Below are the code and all the weights of a small trained network. Each question names an input and a class and asks about switching units off, where a switched-off unit gives its printed mean instead of its output.

import numpy as np


def w(rows, s, z=0):
    codes = np.array(rows[::2]) - 128.0
    scale = np.full(codes.shape[1], s)
    scale[-1] = z or s
    return codes * scale


def norm(h):
    return h / np.sqrt((h * h).mean(-1, keepdims=True) + 1e-5)


def f(y):
    return y / 2 * (1 + np.tanh(0.7978845608 * (y + 0.044715 * y**3)))


def log_softmax(a):
    a = a - a.max(-1, keepdims=True)
    return a - np.log(np.exp(a).sum(-1, keepdims=True))


def net(x, mask):
    res = np.array(x, float).reshape(1, 6) / 4 @ E
    u = 0
    for l in range(3):
        y = f(norm(res) @ A[l][:, :-1].T + A[l][:, -1])
        res = res + np.where(mask[u : u + 7], y, B[l][:, -1]) @ B[l][:, :-1]
        u += 7
    return log_softmax(norm(res)[-1] @ U[:, :-1].T + U[:, -1])


A, B = {}, {}
E = w([
[254,99,161],'x0',
[144,211,91],'x1',
[127,127,125],'x2',
[127,125,119],'x3',
[127,127,123],'x4',
[127,127,121],'x5',
],0.011)
A[0] = w([
[83,8,160,32],'0.n0',
[128,117,123,5],'0.n1',
[102,157,128,65],'0.n2',
[137,112,106,98],'0.n3',
[108,164,123,85],'0.n4',
[14,133,132,153],'0.n5',
[205,81,153,23],'0.n6',
],0.017,0.0024)
B[0] = w([
[138,254,131,250],'0.n0',
[112,129,130,115],'0.n1',
[144,109,75,144],'0.n2',
[118,114,131,126],'0.n3',
[151,131,74,151],'0.n4',
[161,14,177,255],'0.n5',
[83,31,175,234],'0.n6',
],0.024,0.0079)
A[1] = w([
[176,117,51,254],'1.n0',
[116,182,197,214],'1.n1',
[112,126,153,199],'1.n2',
[157,104,162,198],'1.n3',
[21,90,113,104],'1.n4',
[111,130,146,25],'1.n5',
[4,151,112,139],'1.n6',
],0.018,0.0017)
B[1] = w([
[86,211,138,193],'1.n0',
[117,169,14,237],'1.n1',
[131,108,101,174],'1.n2',
[66,105,106,254],'1.n3',
[180,23,182,173],'1.n4',
[166,95,95,129],'1.n5',
[148,1,162,132],'1.n6',
],0.02,0.006)
A[2] = w([
[1,135,87,180],'2.n0',
[158,159,151,132],'2.n1',
[189,101,35,125],'2.n2',
[16,53,55,174],'2.n3',
[224,147,149,116],'2.n4',
[139,144,129,4],'2.n5',
[93,135,184,117],'2.n6',
],0.0098,0.0038)
B[2] = w([
[157,184,116,197],'2.n0',
[84,123,80,122],'2.n1',
[71,188,234,134],'2.n2',
[131,193,135,255],'2.n3',
[7,138,212,116],'2.n4',
[106,89,215,107],'2.n5',
[155,130,65,132],'2.n6',
],0.017,0.0072)
U = w([
[115,60,192,249],'0',
[99,249,121,7],'1',
],0.012,0.0013)

Each question gives the input, the list of numbers given to net, and the class t.
The units are the neurons (one row each of A and B). Each row of codes is followed by its name. A weight is (code - 128) times the scale printed after its matrix; where a second scale follows, it is the last column's (A, B and U).
mask holds one flag per neuron, layer by layer. A switched-off neuron (its flag False) gives its mean, the last column of its row in B, instead of its output. The means were averaged over made-up inputs and are rounded, as every weight is.
A unit's drop is (log p(t) with every unit on - log p(t) with that unit switched off) / (log p(t) with every unit on - log p(t) with every unit switched off).
The circuit of an input: a set's keep is (log p(t) with only the set's units on - log p(t) with every unit switched off) / (log p(t) with every unit on - log p(t) with every unit switched off). Starting from the 12 units with the biggest drops (on a tie, the unit counted first), units are removed one at a time, each time the one whose removal leaves the highest keep (on an exact tie, the one counted first), for as long as the keep stays at least 0.8.
units of the circuit, in order: the units of the circuit, biggest drop first
top k neurons: the k neurons with the biggest drops, biggest first
top k neurons in layer l: the k neurons of layer l with the biggest drops, biggest first
drop of u: that unit's drop, to one decimal
input [7,7,-8,-1,6,-1], class 0: units of the circuit, in order => [0.n0]
input [1,-2,5,-1,0,-8], class 1: top 2 neurons => [0.n0; 1.n1]
input [5,-8,8,-5,0,6], class 1: top 2 neurons => [0.n0; 0.n5]
input [-2,2,-1,0,-3,2], class 0: top 2 neurons => [0.n5; 0.n0]
input [-5,3,8,4,6,0], class 0: top 2 neurons => [0.n0; 0.n5]
input [-6,-8,-4,4,-5,1], class 1: top 2 neurons in layer 0 => [0.n0; 0.n6]
input [-3,-5,5,6,6,-8], class 1: top 2 neurons => [0.n0; 1.n1]
input [-4,1,-8,-5,6,-7], class 0: drop of 0.n5 => 2.1
input [-2,1,2,7,-2,1], class 0: drop of 0.n5 => 2.3
input [-2,1,-5,8,-5,-2], class 0: drop of 0.n5 => 2.2
